Here is a tiny trained network, its code and every weight. The questions are about switching its units off for an input and a target symbol, where a switched-off unit gives its printed mean instead of its output.

import numpy as np


def w(rows, s, z=0):
    codes = np.array(rows[::2]) - 128.0
    scale = np.full(codes.shape[1], s)
    scale[-1] = z or s
    return codes * scale


def f(y):
    return np.maximum(y, 0)


def softmax(a):
    e = np.exp(a - a.max(-1, keepdims=True))
    return e / e.sum(-1, keepdims=True)


def log_softmax(a):
    a = a - a.max(-1, keepdims=True)
    return a - np.log(np.exp(a).sum(-1, keepdims=True))


def net(x, mask):
    ids = ['αβγδεηθλμξπστφψω'.index(c) for c in x.split()]
    T = len(ids)
    res = E[ids] + P[:T]
    u = 0
    for l in range(2):
        r = res
        for j in range(3):
            rows = slice(2 * j, 2 * j + 2)
            q, k, v = (r @ M[l][rows].T for M in (Q, K, V))
            z = softmax(np.where(np.tri(T) > 0, q @ k.T / 2**0.5, -1e9)) @ v
            o = O[l][rows]
            res = res + np.where(mask[u + j], z, o[:, -1]) @ o[:, :-1]
        u += 3
        y = f(res @ A[l][:, :-1].T + A[l][:, -1])
        res = res + np.where(mask[u : u + 8], y, B[l][:, -1]) @ B[l][:, :-1]
        u += 8
    return log_softmax(res[-1] @ U[:, :-1].T + U[:, -1])


Q, K, V, O, A, B = {}, {}, {}, {}, {}, {}
E = w([
[39,127,189,217,43,135,59,66,65],'α',
[229,200,86,87,122,121,162,107,200],'β',
[109,81,142,87,108,77,68,146,201],'γ',
[119,208,84,98,143,201,175,109,86],'δ',
[214,83,81,210,114,21,169,166,191],'ε',
[65,213,132,19,164,218,175,163,90],'η',
[125,203,167,135,197,90,171,140,171],'θ',
[131,153,218,2,207,115,92,60,182],'λ',
[127,177,61,182,91,147,176,155,109],'μ',
[87,120,129,149,210,151,195,133,58],'ξ',
[2,104,151,75,116,175,121,199,78],'π',
[100,59,213,191,216,38,126,107,131],'σ',
[204,147,137,213,105,104,128,39,141],'τ',
[138,161,220,89,77,95,138,119,120],'φ',
[100,4,111,188,116,113,137,131,88],'ψ',
[158,130,77,39,28,173,85,80,125],'ω',
],0.0065)
P = w([
[105,124,112,123,154,140,148,92,169],'0',
[125,174,152,93,92,2,107,183,58],'1',
[82,119,99,131,143,130,155,85,173],'2',
[192,89,227,141,119,192,118,189,146],'3',
[83,118,94,128,145,134,161,87,172],'4',
[157,232,168,190,75,50,70,159,132],'5',
[89,120,98,133,156,143,151,89,172],'6',
],0.0082)
Q[0] = w([
[118,218,117,156,96,22,50,133,110],'0.h0',
[159,90,226,150,99,211,52,125,153],'0.h0',
[64,190,93,128,150,12,100,105,87],'0.h1',
[87,56,113,80,197,161,177,97,101],'0.h1',
[138,146,189,127,131,103,111,173,128],'0.h2',
[114,123,71,134,112,142,128,76,140],'0.h2',
],0.011)
K[0] = w([
[216,34,216,161,130,250,135,163,170],'0.h0',
[124,107,201,56,73,26,44,166,20],'0.h0',
[126,39,186,207,187,254,164,88,228],'0.h1',
[18,169,41,139,183,90,138,30,129],'0.h1',
[185,156,170,114,90,87,104,193,75],'0.h2',
[98,79,101,139,153,197,129,69,197],'0.h2',
],0.0098)
V[0] = w([
[102,87,163,109,26,125,47,106,105],'0.h0',
[108,79,105,254,72,107,158,186,69],'0.h0',
[41,126,143,99,218,166,177,123,72],'0.h1',
[73,44,161,152,195,62,115,131,182],'0.h1',
[116,74,67,139,149,158,138,66,180],'0.h2',
[171,165,187,111,122,91,110,206,75],'0.h2',
],0.0084)
O[0] = w([
[67,108,110,51,132,12,154,9,66,146],'0.h0',
[62,126,59,153,236,19,108,240,61,104],'0.h0',
[104,136,133,144,239,253,45,72,154,100],'0.h1',
[15,89,170,178,180,115,199,120,254,250],'0.h1',
[107,93,45,127,160,167,173,86,141,57],'0.h2',
[172,132,216,125,97,87,81,171,118,173],'0.h2',
],0.006,0.0019)
A[0] = w([
[212,161,166,148,96,169,2,155,99,165],'0.n0',
[133,37,127,175,156,142,156,72,148,68],'0.n1',
[129,206,140,139,185,185,162,40,125,174],'0.n2',
[197,145,133,137,46,62,161,148,135,253],'0.n3',
[82,107,52,57,166,215,138,136,121,192],'0.n4',
[146,132,57,212,154,142,218,91,119,129],'0.n5',
[140,186,138,136,141,87,110,172,14,170],'0.n6',
[156,172,140,183,154,135,124,193,156,248],'0.n7',
],0.007,0.0021)
B[0] = w([
[234,122,91,185,134,213,94,156,147,226],'0.n0',
[132,55,99,146,193,181,54,69,112,192],'0.n1',
[102,192,207,106,168,158,176,54,98,202],'0.n2',
[197,110,155,59,107,115,152,169,94,254],'0.n3',
[89,120,105,74,98,254,202,142,129,213],'0.n4',
[180,160,96,224,144,209,144,102,107,207],'0.n5',
[150,35,75,45,152,79,85,141,130,225],'0.n6',
[113,149,141,178,140,111,103,189,191,212],'0.n7',
],0.0062,0.0051)
Q[1] = w([
[180,108,100,216,204,168,108,198,124],'1.h0',
[109,95,129,69,118,77,220,128,3],'1.h0',
[216,162,114,59,149,114,112,109,70],'1.h1',
[52,118,133,192,114,124,113,199,188],'1.h1',
[113,141,195,140,52,139,218,158,133],'1.h2',
[149,86,45,120,225,128,42,98,149],'1.h2',
],0.0034)
K[1] = w([
[205,125,175,87,111,97,103,191,34],'1.h0',
[114,154,127,161,102,110,116,128,205],'1.h0',
[170,93,130,139,127,112,82,151,76],'1.h1',
[36,161,3,218,193,199,222,21,250],'1.h1',
[223,144,224,89,80,56,44,223,66],'1.h2',
[44,128,59,153,160,157,188,53,202],'1.h2',
],0.0073)
V[1] = w([
[152,174,113,153,32,61,137,185,138],'1.h0',
[220,85,148,105,110,74,56,196,94],'1.h0',
[3,166,31,124,143,183,213,58,212],'1.h1',
[140,165,112,139,123,172,197,116,180],'1.h1',
[46,109,63,198,165,164,177,14,165],'1.h2',
[151,208,209,111,88,77,86,193,87],'1.h2',
],0.0042)
O[1] = w([
[130,123,147,119,131,109,41,236,79,63],'1.h0',
[171,101,142,150,166,155,4,174,156,174],'1.h0',
[27,100,118,179,89,122,138,233,186,183],'1.h1',
[53,91,132,120,85,114,82,130,174,213],'1.h1',
[151,81,100,182,243,113,113,96,122,224],'1.h2',
[123,209,186,103,32,132,141,177,93,2],'1.h2',
],0.0034,0.0029)
A[1] = w([
[71,109,175,40,178,212,138,103,121,23],'1.n0',
[161,66,53,122,120,51,103,176,63,133],'1.n1',
[36,69,113,100,158,41,93,116,159,247],'1.n2',
[12,102,34,138,97,163,180,106,83,199],'1.n3',
[64,119,113,226,146,161,137,52,56,124],'1.n4',
[82,157,191,22,84,58,219,89,107,215],'1.n5',
[2,196,224,167,159,151,120,95,150,122],'1.n6',
[143,200,185,214,113,156,160,124,180,251],'1.n7',
],0.0056,0.0025)
B[1] = w([
[133,10,76,27,159,109,197,216,73,185],'1.n0',
[103,144,90,35,195,138,175,131,121,205],'1.n1',
[89,125,129,61,65,120,83,6,206,214],'1.n2',
[107,163,80,120,24,184,41,186,92,255],'1.n3',
[174,134,182,149,97,152,19,133,31,222],'1.n4',
[176,1,126,253,109,60,198,116,106,211],'1.n5',
[50,155,222,69,189,6,98,174,39,207],'1.n6',
[125,233,178,159,184,129,193,112,175,208],'1.n7',
],0.0053,0.0077)
U = w([
[123,104,118,74,215,70,188,71,99,122],'α',
[149,178,139,54,82,184,115,121,94,66],'β',
[131,74,172,220,85,85,196,119,103,201],'γ',
[166,42,98,185,106,172,79,120,103,54],'δ',
[65,97,106,64,83,106,125,232,101,8],'ε',
[189,153,140,206,154,143,95,40,126,133],'η',
[116,203,104,212,50,185,100,193,137,171],'θ',
[179,192,144,117,112,185,178,49,218,153],'λ',
[137,94,105,105,225,141,114,200,57,87],'μ',
[156,69,85,254,191,114,155,155,221,118],'ξ',
[117,102,184,165,181,98,78,84,134,93],'π',
[64,222,190,124,190,75,160,132,160,149],'σ',
[115,142,123,36,120,142,176,169,99,80],'τ',
[101,182,164,129,78,88,26,70,16,121],'φ',
[77,99,79,37,86,116,106,85,252,252],'ψ',
[176,100,48,93,61,157,152,85,82,85],'ω',
],0.0056,0.0034)

Each question gives the input, a string of symbols that net reads in full, and the target symbol t.
The units are the heads (2 rows each of Q, K, V and O) and the neurons (one row each of A and B). Each row of codes is followed by its name. A weight is (code - 128) times the scale printed after its matrix; where a second scale follows, it is the last column's (O, A, B and U).
mask holds one flag per unit, layer by layer, with each layer's heads first. A switched-off unit (its flag False) gives its mean, the last column of its rows in O or B, instead of its output. The means were averaged over made-up inputs and are rounded, as every weight is.
A unit's drop is (log p(t) with every unit on - log p(t) with that unit switched off) / (log p(t) with every unit on - log p(t) with every unit switched off).
unit that matters most: the unit with the biggest drop
k most important neurons: the k neurons with the biggest drops, biggest first
k most important neurons of layer l: the k neurons of layer l with the biggest drops, biggest first
which heads matter: for each layer, one digit per head in row order, 1 if its drop is at least 0.15 and else 0, layers parted by /
input μ γ γ ψ, target γ: which heads matter -> 111 / 001
input γ β μ θ, target β: unit that matters most -> 0.h1
input μ γ γ θ γ γ, target θ: which heads matter -> 101 / 001
input γ γ γ δ, target γ: 2 most important neurons -> 1.n5, 0.n0
input γ ψ μ μ ω γ θ, target σ: 2 most important neurons -> 0.n6, 1.n6
input π σ α μ γ γ, target μ: 4 most important neurons -> 0.n0, 0.n6, 0.n3, 1.n1
input γ ψ λ λ γ γ, target λ: which heads matter -> 100 / 000
input γ γ γ ω γ γ ξ, target μ: 2 most important neurons -> 0.n1, 1.n0
input γ γ γ ξ γ γ, target ξ: which heads matter -> 111 / 001
input ε γ σ θ τ, target η: which heads matter -> 001 / 001
input γ γ γ θ ω, target ω: 2 most important neurons of layer 0 -> 0.n4, 0.n7
input ε ξ γ η η, target τ: 3 most important neurons -> 1.n0, 0.n4, 0.n2
input γ μ γ γ ω ε, target γ: 2 most important neurons -> 1.n5, 0.n3
input π ε α α γ τ σ, target π: unit that matters most -> 0.h1
input γ γ α σ α β, target σ: 2 most important neurons of layer 1 -> 1.n7, 1.n3
input μ ψ γ σ, target ψ: 2 most important neurons -> 1.n2, 0.n6
input α γ β γ θ θ α, target φ: which heads matter -> 000 / 000
input η γ λ, target α: 2 most important neurons -> 1.n0, 0.n2
input η γ γ ε η γ, target ε: which heads matter -> 111 / 001
input α μ μ ξ μ γ, target ξ: unit that matters most -> 0.n0
input γ μ ε α γ, target ψ: 2 most important neurons of layer 1 -> 1.n2, 1.n5
input λ θ γ σ ξ ε, target σ: 2 most important neurons of layer 1 -> 1.n7, 1.n3
input ε γ ξ, target μ: which heads matter -> 011 / 000
input γ γ ε α γ μ, target α: 2 most important neurons of layer 0 -> 0.n6, 0.n3
input μ ψ φ γ τ γ, target γ: 2 most important neurons -> 1.n5, 0.n3
input θ μ μ α λ, target α: 3 most important neurons -> 0.n2, 1.n0, 0.n7
input γ γ α γ φ θ, target γ: 2 most important neurons -> 1.n5, 0.n3
